Here is a tiny trained network, its code and every weight. The questions are about switching its units off for an input and a target symbol, where a switched-off unit gives its printed mean instead of its output.

import numpy as np


def w(rows, s, z=0):
    codes = np.array(rows[::2]) - 128.0
    scale = np.full(codes.shape[1], s)
    scale[-1] = z or s
    return codes * scale


def norm(h):
    return h / np.sqrt((h * h).mean(-1, keepdims=True) + 1e-5)


def f(y):
    return y / 2 * (1 + np.tanh(0.7978845608 * (y + 0.044715 * y**3)))


def softmax(a):
    e = np.exp(a - a.max(-1, keepdims=True))
    return e / e.sum(-1, keepdims=True)


def log_softmax(a):
    a = a - a.max(-1, keepdims=True)
    return a - np.log(np.exp(a).sum(-1, keepdims=True))


def net(x, mask):
    ids = ['ΘΦΨγηξστ'.index(c) for c in x.split()]
    T = len(ids)
    res = E[ids] + P[:T]
    r = norm(res)
    for j in range(2):
        rows = slice(2 * j, 2 * j + 2)
        q, k, v = (r @ M[0][rows].T for M in (Q, K, V))
        z = softmax(np.where(np.tri(T) > 0, q @ k.T / 2**0.5, -1e9)) @ v
        o = O[0][rows]
        res = res + np.where(mask[j], z, o[:, -1]) @ o[:, :-1]
    y = f(norm(res) @ A[0][:, :-1].T + A[0][:, -1])
    res = res + np.where(mask[2:6], y, B[0][:, -1]) @ B[0][:, :-1]
    return log_softmax(norm(res)[-1] @ U[:, :-1].T + U[:, -1])


Q, K, V, O, A, B = {}, {}, {}, {}, {}, {}
E = w([
[156,143,112,193],'Θ',
[90,104,77,153],'Φ',
[98,112,98,168],'Ψ',
[124,135,35,110],'γ',
[155,131,6,116],'η',
[83,156,132,123],'ξ',
[147,185,176,166],'σ',
[80,154,136,129],'τ',
],0.013)
P = w([
[90,210,100,163],'0',
[250,58,50,92],'1',
[110,128,153,131],'2',
[32,130,43,114],'3',
[230,163,112,58],'4',
[104,60,148,180],'5',
[16,144,107,125],'6',
[189,193,152,32],'7',
[108,57,163,170],'8',
[28,155,126,141],'9',
[154,181,129,39],'10',
[182,37,88,167],'11',
[27,169,125,149],'12',
[175,200,157,61],'13',
],0.019)
Q[0] = w([
[48,217,93,242],'H0',
[108,4,156,150],'H0',
[165,59,128,116],'H1',
[157,96,163,80],'H1',
],0.036)
K[0] = w([
[93,254,66,251],'H0',
[130,12,204,213],'H0',
[136,62,165,124],'H1',
[143,72,122,125],'H1',
],0.032)
V[0] = w([
[79,95,132,187],'H0',
[120,107,183,39],'H0',
[20,117,78,107],'H1',
[222,106,4,125],'H1',
],0.034)
O[0] = w([
[122,50,139,135,117],'H0',
[198,171,86,125,3],'H0',
[170,174,154,186,208],'H1',
[154,2,157,112,221],'H1',
],0.031,0.015)
A[0] = w([
[253,78,177,46,254],'N0',
[191,110,206,113,107],'N1',
[109,137,168,185,172],'N2',
[78,168,121,45,134],'N3',
],0.04,0.0054)
B[0] = w([
[177,254,200,112,253],'N0',
[125,125,53,92,193],'N1',
[162,138,100,114,225],'N2',
[115,60,75,130,148],'N3',
],0.054,0.023)
U = w([
[202,136,155,44,226],'Θ',
[120,222,107,110,212],'Φ',
[124,233,87,119,163],'Ψ',
[175,116,183,201,131],'γ',
[44,169,2,20,148],'η',
[237,83,23,40,3],'ξ',
[53,116,194,122,194],'σ',
[229,87,86,177,47],'τ',
],0.0088,0.0036)

Each question gives the input, a string of symbols that net reads in full, and the target symbol t.
The units are the heads (2 rows each of Q, K, V and O) and the neurons (one row each of A and B). Each row of codes is followed by its name. A weight is (code - 128) times the scale printed after its matrix; where a second scale follows, it is the last column's (O, A, B and U).
mask holds one flag per unit, heads first, then neurons. A switched-off unit (its flag False) gives its mean, the last column of its rows in O or B, instead of its output. The means were averaged over made-up inputs and are rounded, as every weight is.
A unit's drop is (log p(t) with every unit on - log p(t) with that unit switched off) / (log p(t) with every unit on - log p(t) with every unit switched off).
The circuit of an input: a set's keep is (log p(t) with only the set's units on - log p(t) with every unit switched off) / (log p(t) with every unit on - log p(t) with every unit switched off). Starting from all 6 units, units are removed one at a time, each time the one whose removal leaves the highest keep (on an exact tie, the one counted first), for as long as the keep stays at least 0.8.
units of the circuit, in order: the units of the circuit, biggest drop first
most important unit: the unit with the biggest drop
k most important neurons: the k neurons with the biggest drops, biggest first
which heads matter: for each layer, one digit per head in row order, 1 if its drop is at least 0.15 and else 0, layers parted by /
drop of u: that unit's drop, to one decimal
input Θ ξ σ, target σ: units of the circuit, in order => [H0, N0]
input γ τ Ψ Φ σ Θ Ψ σ σ Ψ η σ, target η: units of the circuit, in order => [H1, N0]
input σ Φ σ, target η: units of the circuit, in order => [N0, H1]
input Θ Θ σ Ψ ξ Φ Θ σ Φ τ, target σ: most important unit => H0
input σ η γ Θ σ Θ η ξ Ψ, target σ: 3 most important neurons => [N0, N1, N3]
input σ τ Ψ Θ Θ Ψ Θ τ σ Θ Ψ Θ, target η: units of the circuit, in order => [H1, N0]
input Θ Φ η Θ γ Ψ Θ τ Ψ σ τ Θ, target τ: 2 most important neurons => [N0, N1]
input Θ γ τ σ Ψ σ η σ Θ σ σ Θ, target σ: 2 most important neurons => [N1, N0]
input γ γ τ τ, target ξ: units of the circuit, in order => [H1, N0, H0, N1]
input Φ γ Θ Φ γ γ Ψ ξ γ Ψ Ψ Θ η, target τ: units of the circuit, in order => [N0, H1, N2, H0]
input Θ Ψ ξ τ Θ σ Θ σ ξ ξ, target σ: which heads matter => 10
input Ψ ξ τ, target τ: 2 most important neurons => [N0, N2]
input Ψ Φ σ τ η Θ ξ Θ η ξ η γ η, target γ: 2 most important neurons => [N1, N0]
input Ψ η Θ Φ, target γ: most important unit => N1
input σ γ Θ, target η: units of the circuit, in order => [N0, H1]
input Ψ Ψ σ Ψ γ σ τ τ ξ, target η: units of the circuit, in order => [H1, N0]
input γ σ τ σ τ σ γ σ Φ Φ σ τ, target ξ: 2 most important neurons => [N0, N2]
input Ψ τ ξ Θ, target γ: 2 most important neurons => [N1, N0]
input Φ Θ σ, target ξ: units of the circuit, in order => [N0, N2, H1, N1]
input γ Θ γ σ γ Ψ σ σ Φ Θ, target ξ: 2 most important neurons => [N0, N1]
input σ γ η Θ Θ Θ γ Ψ γ, target σ: most important unit => H0
input Φ η ξ, target ξ: 2 most important neurons => [N0, N2]
input Θ Ψ η σ Φ σ ξ η τ, target η: 2 most important neurons => [N0, N2]
input σ σ Φ, target η: units of the circuit, in order => [N0, H1]
input σ Φ γ Ψ Ψ τ τ, target η: 2 most important neurons => [N0, N3]
input σ Θ η τ γ Φ γ η η γ, target η: drop of N0 => 0.3
